Below is a small trained network, with its code and all its weights. Each question gives an input and a class and asks what happens when units are switched off, that is, made to give their printed mean instead of their output.

import numpy as np


def w(rows, s, z=0):
    codes = np.array(rows[::2]) - 128.0
    scale = np.full(codes.shape[1], s)
    scale[-1] = z or s
    return codes * scale


def f(y):
    return np.maximum(y, 0)


def log_softmax(a):
    a = a - a.max(-1, keepdims=True)
    return a - np.log(np.exp(a).sum(-1, keepdims=True))


def net(x, mask):
    res = np.array(x, float).reshape(1, 7) / 4 @ E
    y = f(res @ A[0][:, :-1].T + A[0][:, -1])
    res = res + np.where(mask, y, B[0][:, -1]) @ B[0][:, :-1]
    return log_softmax(res[-1] @ U[:, :-1].T + U[:, -1])


A, B = {}, {}
E = w([
[106,136,180,69,83],'x0',
[166,126,75,73,102],'x1',
[136,105,89,135,186],'x2',
[16,67,63,162,120],'x3',
[95,55,194,91,73],'x4',
[78,2,101,84,168],'x5',
[62,202,152,74,212],'x6',
],0.0078)
A[0] = w([
[128,107,84,114,66,104],'N1',
[135,98,57,124,74,241],'N2',
[80,170,46,156,187,181],'N3',
[136,139,228,140,108,170],'N4',
[126,102,110,177,101,122],'N5',
[96,97,134,162,99,211],'N6',
[136,55,192,106,151,245],'N7',
[149,201,125,168,122,55],'N8',
[150,113,2,163,123,226],'N9',
[89,94,119,111,100,3],'N10',
[119,111,62,177,140,211],'N11',
],0.0099,0.003)
B[0] = w([
[166,70,108,74,65,180],'N1',
[204,26,86,90,124,227],'N2',
[228,153,223,118,173,221],'N3',
[16,172,19,243,76,216],'N4',
[122,74,159,88,70,180],'N5',
[83,7,140,166,97,199],'N6',
[78,86,56,3,190,222],'N7',
[164,112,154,153,195,201],'N8',
[163,76,162,89,173,255],'N9',
[176,93,117,183,137,160],'N10',
[230,85,171,121,145,215],'N11',
],0.0063,0.0075)
U = w([
[121,101,133,168,162,4],'0',
[189,18,110,101,33,120],'1',
[233,159,112,234,141,147],'2',
[14,217,243,91,85,104],'3',
[246,39,45,91,110,238],'4',
[236,213,131,66,235,161],'5',
[146,99,57,163,54,37],'6',
[100,156,145,2,247,126],'7',
],0.0066,0.0031)

Each question gives the input, the list of numbers given to net, and the class t.
The units are the neurons (one row each of A and B). Each row of codes is followed by its name. A weight is (code - 128) times the scale printed after its matrix; where a second scale follows, it is the last column's (A, B and U).
mask holds one flag per neuron, in row order. A switched-off neuron (its flag False) gives its mean, the last column of its row in B, instead of its output. The means were averaged over made-up inputs and are rounded, as every weight is.
A unit's drop is (log p(t) with every unit on - log p(t) with that unit switched off) / (log p(t) with every unit on - log p(t) with every unit switched off).
The circuit of an input: a set's keep is (log p(t) with only the set's units on - log p(t) with every unit switched off) / (log p(t) with every unit on - log p(t) with every unit switched off). Starting from all 11 units, units are removed one at a time, each time the one whose removal leaves the highest keep (on an exact tie, the one counted first), for as long as the keep stays at least 0.8.
circuit, biggest first: the units of the circuit, biggest drop first
unit that matters most: the unit with the biggest drop
k most important neurons: the k neurons with the biggest drops, biggest first
drop when u is switched off: that unit's drop, to one decimal
input [8,1,-8,1,-2,-4,1], class 3: unit that matters most -> N2
input [-3,-4,-7,-4,5,-5,0], class 3: circuit, biggest first -> N2, N11, N4
input [2,-7,0,-8,-4,-4,2], class 2: circuit, biggest first -> N4, N7
input [5,-4,8,-8,2,-3,-7], class 6: circuit, biggest first -> N4, N3, N9
input [-4,-7,-3,0,3,-6,1], class 3: circuit, biggest first -> N2, N11
input [6,-8,8,-8,3,5,-5], class 7: circuit, biggest first -> N7, N2
input [6,3,-5,-4,1,-4,-3], class 6: 2 most important neurons -> N4, N3
input [0,0,1,-4,2,-6,6], class 3: circuit, biggest first -> N2, N4, N11
input [3,1,-1,-7,4,-7,2], class 3: 2 most important neurons -> N4, N2
input [6,6,-3,-4,8,2,3], class 3: circuit, biggest first -> N2, N4
input [-8,6,4,-4,1,-1,2], class 5: 2 most important neurons -> N6, N4
input [4,-5,0,-8,5,6,0], class 7: drop when N7 is switched off -> 1.1
input [-5,-3,-8,3,-7,5,7], class 5: drop when N3 is switched off -> 0.5
input [1,-1,8,5,-5,0,6], class 5: unit that matters most -> N3
input [-4,5,-7,1,4,-6,3], class 3: drop when N10 is switched off -> 0.1
input [0,-3,8,-6,5,4,0], class 7: drop when N7 is switched off -> 0.4
